B =
[[125 129 134 125 112 133 126 125 129]
 [125 122 134 125 111 116 141 125 125]
 [126 127 132 126 117 128 128 126 127]
 [126 122 133 125 114 124 126 126 132]
 [125 126 135 124 109 133 128 125 124]
 [127 136 130 127 123 128 131 127 121]
 [126 144 131 126 118 127 132 126 131]
 [125 124 135 124 109 120 137 125 126]
 [125 135 134 125 111 122 130 125 136]
 [125 112 133 125 115 149 124 126 106]
 [126 126 132 126 117 126 132 126 127]
 [126 111 133 125 114 130 124 126 124]
 [127 125 130 127 122 122 135 127 126]
 [125 129 134 125 111 133 126 125 129]
 [127 139 130 127 123 128 131 127 119]
 [125 124 135 124 109 127 127 125 130]]
B[-16, 0]: 125
B[-12, -9]: 125
B[0, -5]: 112
B[-1, -6]: 124
B[-15, 0]: 125
B[-16]: [125, 129, 134, 125, 112, 133, 126, 125, 129]
B[6, -9]: 126
B[-14, 8]: 127
B[:, -8]: [129, 122, 127, 122, 126, 136, 144, 124, 135, 112, 126, 111, 125, 129, 139, 124]
B[:, -3]: [126, 141, 128, 126, 128, 131, 132, 137, 130, 124, 132, 124, 135, 126, 131, 127]
B[13, 4]: 111
B[-10, -6]: 126
B[13]: [125, 129, 134, 125, 111, 133, 126, 125, 129]
B[:, -2]: [125, 125, 126, 126, 125, 127, 126, 125, 125, 126, 126, 126, 127, 125, 127, 125]
B[-11, 8]: 121
B[11]: [126, 111, 133, 125, 114, 130, 124, 126, 124]
B[-6, 2]: 132
B[-2, 7]: 127
B[1, -3]: 141
B[14, 1]: 139
B[:, -9]: [125, 125, 126, 126, 125, 127, 126, 125, 125, 125, 126, 126, 127, 125, 127, 125]
B[9, 6]: 124
B[-7, -2]: 126
B[:, -7]: [134, 134, 132, 133, 135, 130, 131, 135, 134, 133, 132, 133, 130, 134, 130, 135]
B[4, -2]: 125
B[-10]: [126, 144, 131, 126, 118, 127, 132, 126, 131]
B[4, 3]: 124
B[-3, 5]: 133
B[-11]: [127, 136, 130, 127, 123, 128, 131, 127, 121]
B[0, 1]: 129
B[-9, -1]: 126
B[0, 6]: 126

a =
[[143 111 139 138 138 128 125 122 119 128 142]
 [141 112 135 137 140 129 120 121 120 129 144]
 [124 138 135 123 126 130 126 132 119 131 131]
 [128 103 145 127 123 125 132 138 119 129 139]
 [133 130 134 120 130 131 132 133 118 125 120]
 [124 132 119 131 116 113 133 146 138 130 135]
 [127 151 120 119 133 134 118 134 130 146 138]
 [130 148 119 121 131 135 117 132 129 144 142]
 [132 136 135 123 135 125 135 142 121 126 129]
 [131 136 136 123 135 125 134 142 121 127 130]]
Indices start at 0.
(0, 0) -> 143
(2, 9) -> 131
(8, 3) -> 123
(1, 8) -> 120
(3, 8) -> 119
(0, 10) -> 142
(7, 7) -> 132
(9, 7) -> 142
(2, 4) -> 126
(1, 0) -> 141
(7, 3) -> 121
(4, 2) -> 134
(2, 8) -> 119
(5, 9) -> 130
(2, 10) -> 131
(3, 10) -> 139
(6, 10) -> 138
(7, 10) -> 142
(7, 5) -> 135
(5, 7) -> 146
(0, 9) -> 128
(2, 3) -> 123
(8, 1) -> 136
(1, 10) -> 144
(6, 3) -> 119
(9, 0) -> 131
(7, 8) -> 129
(6, 9) -> 146
(8, 10) -> 129
(8, 0) -> 132
(4, 3) -> 120
(4, 4) -> 130
(6, 8) -> 130
(9, 3) -> 123

x =
[[151 125 121 125 121]
 [110 125 131 123 136]
 [150 125 124 126 121]
 [150 125 122 125 121]
 [109 125 131 123 136]
 [150 125 123 126 121]
 [151 125 122 125 121]
 [137 126 128 126 123]]
x[0][0] = 151
x[6][1] = 125
x[5] = [150, 125, 123, 126, 121]
x[7] = [137, 126, 128, 126, 123]
x[0][4] = 121
x[3][1] = 125
x[1][2] = 131
x[7][0] = 137
x[1][3] = 123
x[7][1] = 126
x[:, 0] = [151, 110, 150, 150, 109, 150, 151, 137]
x[2][2] = 124
x[:, 3] = [125, 123, 126, 125, 123, 126, 125, 126]
x[2][3] = 126
x[0][1] = 125
x[6][4] = 121

arr =
[[133 129 134 135 120 144 130 144 130 118 142]
 [112 127 131 129 133 128 122 144 128 124 138]
 [116 130 123 120 144 103 126 120 122 131 115]
 [120 119 125 124 132 126 116 130 132 140 131]
 [121 118 125 125 131 128 116 128 134 141 131]
 [134 131 128 130 124 131 133 123 127 125 125]
 [128 119 130 131 121 145 119 141 136 134 144]
 [130 128 128 129 126 131 129 128 129 128 129]
 [123 123 128 127 131 128 121 133 130 133 132]
 [126 131 130 129 130 127 129 136 135 122 131]]
arr[0,0] = 133
arr[1,7] = 144
arr[7,9] = 128
arr[9,5] = 127
arr[:, 5] = [144, 128, 103, 126, 128, 131, 145, 131, 128, 127]
arr[6,10] = 144
arr[:, 4] = [120, 133, 144, 132, 131, 124, 121, 126, 131, 130]
arr[5,3] = 130
arr[7,4] = 126
arr[6,0] = 128
arr[7] = [130, 128, 128, 129, 126, 131, 129, 128, 129, 128, 129]
arr[:, 6] = [130, 122, 126, 116, 116, 133, 119, 129, 121, 129]
arr[4] = [121, 118, 125, 125, 131, 128, 116, 128, 134, 141, 131]
arr[2,8] = 122
arr[0,5] = 144
arr[4,3] = 125
arr[4,6] = 116
arr[0,6] = 130
arr[8,4] = 131
arr[:, 7] = [144, 144, 120, 130, 128, 123, 141, 128, 133, 136]
arr[3,0] = 120
arr[7,8] = 129
arr[2,3] = 120
arr[5,6] = 133
arr[0,1] = 129
arr[9,2] = 130
arr[7,6] = 129
arr[6,9] = 134
arr[:, 8] = [130, 128, 122, 132, 134, 127, 136, 129, 130, 135]
arr[:, 1] = [129, 127, 130, 119, 118, 131, 119, 128, 123, 131]
arr[8,9] = 133
arr[1] = [112, 127, 131, 129, 133, 128, 122, 144, 128, 124, 138]
arr[1,9] = 124
arr[2,1] = 130
arr[0,10] = 142
arr[0] = [133, 129, 134, 135, 120, 144, 130, 144, 130, 118, 142]
arr[3,6] = 116

M = [116 139 152 122 116 122 121 124 142 146 116 128]
M[0] = 116
M[1] = 139
M[7] = 124
M[2] = 152

X = array([152, 139, 113, 145, 141, 148, 143, 111, 113, 139, 143, 148, 135])
X[0] => 152
X[6] => 143
X[7] => 111
X[4] => 141
X[-12] => 139
X[11] => 148
X[10] => 143

data =
[[132 115 113 102 133 141 119 112 140 151]
 [136 122 131 104 105 111 112 153 122 112]
 [125 127 123 131 131 106 146 144 104 154]
 [115 152 144 122 121 130 126 119 106 152]
 [145 154 127 154 129 139 130 120 133 119]
 [127 135 123 102 151 117 141 144 133 136]
 [145 121 140 109 107 127 124 115 110 141]
 [108 144 127 126 116 123 116 144 139 141]
 [140 134 149 127 129 107 103 123 132 139]
 [144 120 132 151 102 147 102 119 139 141]
 [154 154 138 116 103 131 108 116 124 116]
 [114 147 124 153 144 149 111 149 134 103]
 [110 139 112 150 137 108 130 114 107 129]
 [121 130 141 113 142 124 121 151 139 139]
 [153 113 139 131 104 145 152 119 106 139]]
Indices start at 0.
(0, 0) = 132
(10, 2) = 138
(1, 8) = 122
(9, 5) = 147
(14, 3) = 131
(0, 9) = 151
(12, 3) = 150
(12, 1) = 139
(6, 1) = 121
(13, 9) = 139
(7, 7) = 144
(6, 0) = 145
(1, 1) = 122
(7, 4) = 116
(5, 9) = 136
(13, 3) = 113
(12, 5) = 108
(0, 5) = 141
(1, 9) = 112
(8, 0) = 140
(10, 4) = 103
(9, 2) = 132
(6, 2) = 140
(14, 6) = 152
(13, 0) = 121
(5, 3) = 102
(2, 4) = 131
(3, 0) = 115
(11, 6) = 111
(11, 2) = 124
(8, 9) = 139
(14, 1) = 113
(13, 6) = 121
(7, 8) = 139
(3, 5) = 130
(8, 3) = 127
(14, 9) = 139

W =
[[113 132 141 131 122 128 134 117 135 135]
 [111 135 143 135 119 132 137 114 137 137]
 [150 117 110 122 141 126 117 146 115 116]]
Indices start at 0.
(0, 0) => 113
(1, 3) => 135
(1, 0) => 111
(0, 5) => 128
(0, 2) => 141
(0, 1) => 132
(1, 2) => 143
(0, 4) => 122
(1, 6) => 137
(1, 8) => 137

A = [105 114 157 144 132 147 118 107 114 125 138 130]
A[0]	105
A[4]	132
A[6]	118
A[8]	114

grid =
138	124	122	125	125	116
144	111	112	136	113	130
127	138	118	142	123	134
121	106	113	128	102	123
137	109	121	110	115	148
Indices start at 0.
(0, 0) = 138
(4, 1) = 109
(4, 2) = 121
(1, 2) = 112
(2, 1) = 138
(0, 1) = 124
(2, 4) = 123
(0, 2) = 122
(4, 0) = 137

m =
[[132 123 129 123]
 [151 118 121 104]
 [134 126 130 127]
 [139 123 128 114]
 [146 140 128 134]]
Indices start at 0.
(0, 0) => 132
(2, 1) => 126
(3, 0) => 139
(1, 3) => 104
(4, 1) => 140
(1, 1) => 118
(2, 2) => 130
